Each row of numbers belongs to one of the elements below and depends on some of the facts about them. Some rows are named. Which element is each other row?

Some facts about the elements:
((1024), η, (35)); ((1024), η, (955)); ((1024), η, (1204)); ((1055), η, (803))
((1055), η, (427)); ((1060), η, (1315)); ((1060), η, (542)); ((1086), η, (803))
((1100), η, (1024)); ((1103), η, (1585)); ((1103), η, (671)); ((1103), η, (1315))
((1103), η, (1127)); ((1104), η, (542)); ((1104), η, (1127)); ((1108), η, (1445))
((1111), η, (542)); ((1113), η, (542)); ((1114), η, (671)); ((1127), η, (427))
((1170), η, (671)); ((1183), η, (734)); ((1204), η, (437)); ((1204), η, (542))
((1207), η, (427)); ((1207), η, (2)); ((1220), η, (340)); ((1315), η, (156))
((1315), η, (671)); ((1349), η, (1111)); ((1349), η, (693)); ((1355), η, (1113))
((1355), η, (340)); ((1357), η, (147)); ((1357), η, (955)); ((1362), η, (1183))
((1362), η, (352)); ((1366), η, (1086)); ((1366), η, (542)); ((1372), η, (156))
((1375), η, (427)); ((1425), η, (865)); ((156), η, (671)); ((156), η, (542))
((161), η, (1220)); ((161), η, (1315)); ((161), η, (955)); ((161), η, (542))
((2), η, (542)); ((2), η, (427)); ((203), η, (156)); ((204), η, (1127))
((271), η, (1375)); ((271), η, (1315)); ((271), η, (72)); ((271), η, (542))
((273), η, (35)); ((273), η, (1220)); ((307), η, (1060)); ((35), η, (542))
((351), η, (955)); ((351), η, (542)); ((352), η, (598)); ((407), η, (542))
((41), η, (1375)); ((41), η, (542)); ((426), η, (1445)); ((445), η, (452))
((446), η, (542)); ((598), η, (72)); ((61), η, (542)); ((652), η, (1150))
((652), η, (352)); ((678), η, (542)); ((68), η, (156)); ((685), η, (352))
((693), η, (2)); ((714), η, (237)); ((714), η, (1204)); ((73), η, (1024))
((73), η, (1315)); ((73), η, (1362)); ((73), η, (427)); ((734), η, (427))
((743), η, (1207)); ((743), η, (542)); ((791), η, (542)); ((80), η, (734))
((802), η, (1183)); ((802), η, (693)); ((803), η, (1127)); ((815), η, (671))
((815), η, (72)); ((858), η, (1375)); ((858), η, (1357)); ((858), η, (671))
((865), η, (1220)); ((902), η, (156)); ((93), η, (72)); ((1000), Ψ, (1066))
((1000), Ψ, (839)); ((1022), Ψ, (776)); ((1022), Ψ, (1431)); ((1024), Ψ, (93))
((105), Ψ, (1150)); ((1066), Ψ, (1150)); ((1066), Ψ, (274)); ((1069), Ψ, (307))
((1090), Ψ, (520)); ((1091), Ψ, (1150)); ((1108), Ψ, (979)); ((1108), Ψ, (245))
((1111), Ψ, (274)); ((1111), Ψ, (319)); ((1114), Ψ, (933)); ((1114), Ψ, (979))
((1131), Ψ, (245)); ((1137), Ψ, (105)); ((1137), Ψ, (273)); ((1155), Ψ, (858))
((1171), Ψ, (836)); ((1197), Ψ, (52)); ((1220), Ψ, (245)); ((126), Ψ, (839))
((126), Ψ, (520)); ((1261), Ψ, (1138)); ((1315), Ψ, (776)); ((1327), Ψ, (1585))
((1357), Ψ, (1045)); ((1366), Ψ, (1000)); ((1367), Ψ, (1421)); ((1371), Ψ, (274))
((1379), Ψ, (67)); ((1388), Ψ, (1522)); ((1388), Ψ, (1431)); ((140), Ψ, (858))
((140), Ψ, (1204)); ((1405), Ψ, (1155)); ((141), Ψ, (1371)); ((141), Ψ, (836))
((141), Ψ, (598)); ((1431), Ψ, (167)); ((1445), Ψ, (105)); ((1472), Ψ, (274))
((1497), Ψ, (3)); ((1497), Ψ, (1155)); ((1531), Ψ, (105)); ((1531), Ψ, (274))
((1580), Ψ, (1472)); ((1585), Ψ, (991)); ((161), Ψ, (294)); ((167), Ψ, (1150))
((167), Ψ, (836)); ((188), Ψ, (431)); ((188), Ψ, (102)); ((241), Ψ, (931))
((273), Ψ, (156)); ((273), Ψ, (1580)); ((273), Ψ, (1111)); ((289), Ψ, (1445))
((294), Ψ, (1366)); ((332), Ψ, (1150)); ((332), Ψ, (1066)); ((332), Ψ, (1371))
((340), Ψ, (1580)); ((344), Ψ, (188)); ((344), Ψ, (1281)); ((35), Ψ, (839))
((431), Ψ, (1000)); ((431), Ψ, (1528)); ((431), Ψ, (1281)); ((444), Ψ, (1024))
((444), Ψ, (1431)); ((444), Ψ, (67)); ((445), Ψ, (1220)); ((446), Ψ, (1220))
((52), Ψ, (340)); ((520), Ψ, (1114)); ((55), Ψ, (1472)); ((55), Ψ, (1281))
((570), Ψ, (446)); ((668), Ψ, (200)); ((668), Ψ, (1131)); ((67), Ψ, (274))
((671), Ψ, (1111)); ((734), Ψ, (1112)); ((734), Ψ, (1357)); ((743), Ψ, (1108))
((77), Ψ, (1472)); ((77), Ψ, (1060)); ((776), Ψ, (105)); ((776), Ψ, (274))
((782), Ψ, (1108)); ((782), Ψ, (1171)); ((815), Ψ, (340)); ((824), Ψ, (274))
((824), Ψ, (1155)); ((836), Ψ, (332)); ((836), Ψ, (928)); ((839), Ψ, (319))
((844), Ψ, (836)); ((928), Ψ, (1066)); ((931), Ψ, (61)); ((933), Ψ, (332))
((938), Ψ, (141)); ((947), Ψ, (1220)); ((979), Ψ, (274)); ((979), Ψ, (1371))
((979), Ψ, (319)); ((981), Ψ, (1315)); ((981), Ψ, (520)); ((991), Ψ, (1333))
((993), Ψ, (1130))

Known rows:
(41): [ 15  17   3  -5  -9  -3  -5 -10 -12 -26   3   1   7 -18  12 -18   3  11
 -10  -6  29  -5   5   1  -3  13 -12  -3   1  12   4  23  16]
(1497): [  0  -4  -3  15  12   1   7 -11   6   6  -4  -3  -6   4   7  -2   2   4
   6   3 -13   1 -24  -3 -14 -11  -3  -4  -9  -2  -1  -1  -9]
(188): [ -1 -11  11  11   9  -4 -23   9   7  23  -9  12  10  -5 -17   3  -4   6
  15   7   2   3   0   5   6  -8   9 -20   7  -9  -5  -5  -8]
(598): [ -9   8   7 -28   7   1  20   3  -9  -1  11  15  19  10   6  20   0 -13
  -9   6 -10   4  26  -4  12  14  25  27  12 -13  24  -4   4]
(3): [ -9  -5 -13  11  -3  -9  11   5   7   9  -2   2   5   0   9   6   6  -5
   1  -4  -2   6  -5   4  -8  -6  -3  -5 -11   0  -2 -10 -24]
(678): [ 24  24   4   9 -10  -6  -7 -15 -20 -31  -5   7  11 -27   5 -20  -2  22
 -19  -7  26 -11  17   6  -3  20 -25   4  -2  17  13  25  11]
(1113): [ 25  19  13   2 -14 -11  -2 -22 -15 -21   2  16  12 -27  22 -26   0  19
 -18  -5  40  -4   6  14  -5  28 -12  -2  -4  10  14  28  12]
(1197): [ -7 -10  -5  16  13   6   5  -5   1   5 -14   1  -4   0  -4  -2   1   6
  13  -2  -4  -4 -23  -3 -10 -16  -9 -13  -1   0   2  -3   2]
(865): [ -9   1   1 -15  21   3   4  -2  -9  -5  19  19  27  -3   9  17   2  -9
  -5   5  -1   5  16 -11  -3   3  23  22   7   1  25   3   6]
(237): [ -6  -2 -16  16   5   6  -5   9   3   0  -1 -10  -5  -5 -14   3  -9  10
   1  -6 -14  -6   7  -2   1  -9 -14  -7  -4  -1   7  -4 -11]
(1069): [ -6   2  -7   9  10   6  -3   0  10   2   8  -9  -6   0  -3  -6  -9  12
   7   2  -8  -3  -9  -5  -2 -15  -9 -17  -3  -3   5  -1  -1]
(844): [ -2   4   5  -3  -7  -6  -1 -10  18  13  -3 -16 -10  12 -15  -5 -10   7
  -1  13 -27   2   5  -2   6   3   3  -2  -3  -7   1   5  -9]
(743): [ 17   9  12  -4 -24 -18  -9 -20  -8  -7   0   7 -13 -15  10 -13   4  13
 -18   1  16   8  -4   1  -2  22  -4  10  -8   6  12  22  38]
(1170): [ 10  15   4 -24   6  23  -8   1  -9  -4  14   3  -4  14   9  -1   0  -5
  11 -21  16   2   3   6  -1  -5  -4  17  -3   0 -22 -22   6]
(307): [  1   5  -8 -11   4   5   2   9  -5  -8  12   2   5  -4  10   1   1  -6
  -3  -6  16   0   9   1   1   3   6   6   5   2   3  -2   0]
(1315): [ 30  32  17 -44  -2  35 -14 -17 -21   1 -11   1  -8  37  -2   2   0 -12
  11 -26   4   2   9  17   5   1 -17  42  -5   8 -52 -37   8]
(839): [ -4  -9   1   2  -2  -3   1  23   3  17 -17  -2 -13   1 -14  -3  -4  -2
   7   0  -4  -8   7   6  19   2  -2 -23  12 -14  -2  -2   4]
(1375): [ -1 -19 -11  -4 -21  -1 -29  14   1 -41   3 -21  -1  -1  -8   3  10 -31
 -15   6  16   9  -6 -23  -5  -6  22  10   7  35 -39  21   9]
(68): [ 11  20   6 -29  10  26 -11  -2 -15  -7   7  -1  -1  15   4  -4  -3  -5
  11 -20  12  -2   6   5   0  -9 -16  19   0   6 -20 -25  13]
(933): [ -2  -4   0   7 -10  -5  -2   6   5   6 -13 -12 -15   4 -23   1  -6   6
  -1   3 -29  -8  13  -3  12   3 -13  -2   5  -7   5   0   0]
(200): [-10 -10 -15   0 -11  -9   5  17   6  19   8  -3 -18  -3   2  -1  -6  -2
   0  -9   0   9  -4   4   0   0  -1  -5 -15  -4  12  -8   5]

Which element is each row?
No name comes twice in this set of rows, the named rows included.
[ -5 -15  -7  -3  -6   6 -33  11   4 -50  15 -31   6   0  -6   3  13 -28
  -8  10   8   5 -13 -37 -12 -15  27  -1  18  32 -32  26  24] | (734)
[  6   7   4 -19   5  17 -11   2  -7  -7  16  -2  -2  10   6  -1   3 -11
   5 -11  16   5   0   1  -3  -2   2  15   1   6 -25 -14   8] | (1103)
[ -6  -4   1 -13  -4   4  -7  -2  -4   7  16   5  -9  -4   7   4   2  -3
   0  -1  -2   8  -8 -10  -8  -1   5  18 -12   9  16   5  33] | (445)
[ 16  16   6 -11  -2   0  -3  -7 -11 -18  10  10   9  -8  15 -10   3   3
  -6  -7  28  -3   8   6  -3  10  -4   7   1   8   0  11  11] | (271)
[ 16  15  15  -1   9   7 -19 -15 -22 -19  -6  10  14 -17 -11  -5  -9  16
  -3   0   8 -10  21   1   4  12  -6   8  10   1  13  15  22] | (161)
[ 24  17  16  17 -22 -10   7 -22 -32 -27 -39  21   3 -27   1 -16  10  23
 -24  -3  18 -13   7  11   7  36 -25   4   2  11  10  26  24] | (1111)
[ 10   7  10  -8   1  13 -12 -12   0  23 -21  11 -13  28  -8   3   5  -2
  19 -10  -7   8 -12  15  -3  -9 -15  11 -10  -4 -37 -36  -3] | (671)
[ -8  -4  -1 -13  10   0  -3   4  -6 -14  18   7  24   0   4  20   9 -22
  -3   6   5   9   7 -17  -4  -2  23  20  10   8   4   6   8] | (1183)
[ -5 -14 -10  11 -14  -5  14  25  -7  11 -30   1 -16  -1 -21   8  -6  -5
  -2  -9 -14 -10  14   6  17   8 -12  -9   8 -10   4 -11  -6] | (319)
[ -2 -11  14   4   3  -4  -7  11   8  23 -12   3  -6   1 -14  -3  -3  -1
  10   9  -2  -5   5   5  15   5   8 -22  15 -15  -6  -2  -4] | (1000)
[ 25  20  35   2 -15 -20 -13 -29 -15  -9 -16  28  22 -22   8 -19   1  22
 -14  11  32   0   9  14   2  32  -3   3   1   4  15  31  21] | (35)
[ -6  -2  -5  -3 -17  -8  30  18   8  11 -11  -9 -12  12   0   1  -1  -7
  -9   2 -13  -5  16   9  20  14   4 -12   9 -17  -1  -9 -24] | (1150)
[ -6 -26 -14  14 -24 -13 -23  22  22 -24   4 -31 -14  -1 -11  -1  13 -26
  -6   8   8   7 -22 -18  -7 -14  17 -20   7  24 -39  15  -4] | (427)
[ -3 -19  -6  -5 -25  -8 -32  18   5 -44   6 -18   9   5  -6  11  20 -42
 -10   7  19  14  -7 -25  -9  -7  28   9  13  37 -46  16   9] | (1127)
[-14 -13 -17  -2 -25 -20   2  25   6  28   3   4 -17   1   0   9  -4  -6
  -5 -11  -4  15   2   4   1   6  -6   3 -27   1  17 -12   7] | (245)

The same elements again, as new rows of numbers:
Named rows:
(427): [ -3 -23  -5  -1 -22   2   5   0 -11 -27   5  -5 -12]
(858): [10 -8  6 -4  7 -3 -4  1  7 -7  7 36  0]
(41): [-23   2   5  10  -5 -13 -10  -2  -9   5   5  10   5]
(1349): [-3  0  2 -4  2 -1  4  4 -1 -4  0 -5  7]
(1111): [-28   8  -4  12  -7 -22 -13 -11  -1  25   9  12   1]
(1497): [ 7 11 -9  0 -7  3 -4  3  7 -4 -2  3  2]
(933): [ 8  1 -2  1  1  2  1 -4 -2  6 -5 -7 -9]
(245): [ 15   1  10   3  -5   2  -2   2   0   8   8 -11  -7]
(67): [ 9  4 -5 -2 -5  2  3 -2 -3  6 -5  5 -7]
(1131): [ 13   4   6   5  -3   4  -6   3   1   2   6 -14  -4]
(1445): [ 8  5 -6 -1 -3  3  4 -1  1  3 -6  1 -5]
(979): [10  2 -6  1  0  1 -1 -4  5  5 -1 -8 -9]
(1207): [-10 -30  -6  -5 -20  -5   5   0 -13 -29  10  -7  -7]
(1372): [  4 -18  -7  -4  11  14  10  -7 -15   6  14   3  35]
(1060): [-22  -1   3   7   1 -16  -7  -7   7  15   9  19   6]
(1367): [ 3  4  0  4 -2  8  0  5 -1 -5 -5 -5  2]
(52): [ 4  5 -3  1 -7  6  3  1 16  0 -3  1  1]
(1531): [  8   6 -13   0  -1   2  -2  -3   4   2  -6   0  -6]
(73): [ -5 -17   0  -8  -2  -5   3   2  -7 -18   7  -3   1]
(1127): [-10 -38  -3  -5 -17  -6   0   0 -11 -41  10   3 -17]
(839): [ 5 -4  1  2 -2  5  7 -6  9  8 -5 -4 -9]

Name these rows:
No name comes twice in this set of rows, the named rows included.
[ -4   5   4 -23  14 -11   9  13   5  -6  -1 -18  11] | (1362)
[ 7  2 -8  1  1  3  1 -3 -4  3 -8 -3 -8] | (1091)
[ 11   0  -1  -2  -2   1   3  -4  -1  10  -3  -1 -10] | (1371)
[ -2   5 -10 -13   7  -8   3   1  17   4   1  -9   6] | (273)
[ 5  4 -9  3  2  5 -2 -3  1  0 -6 -7 -5] | (981)
[ -2   4  -4 -15   8 -11   7   3  -7   3  -3  -7   5] | (1024)
[  5   7 -11   1  -2   3  -2  -3  10   0  -5  -1  -5] | (1137)
[ 3  6 -5  1 -6  6 -1  1 15 -2 -3  1  1] | (1197)
[-19  11   2   3 -12 -17  -7   0  -3  15   9  14   9] | (1204)
[11  3  8  3 -6  4 -1  4  1  3  5 -9 -3] | (200)
[-2  0  6 -3  2  0  4  5 -3 -2  1  2  4] | (307)
[10  1 -1  3  2  2 -1 -2 -7  5 -3 -9 -8] | (1171)

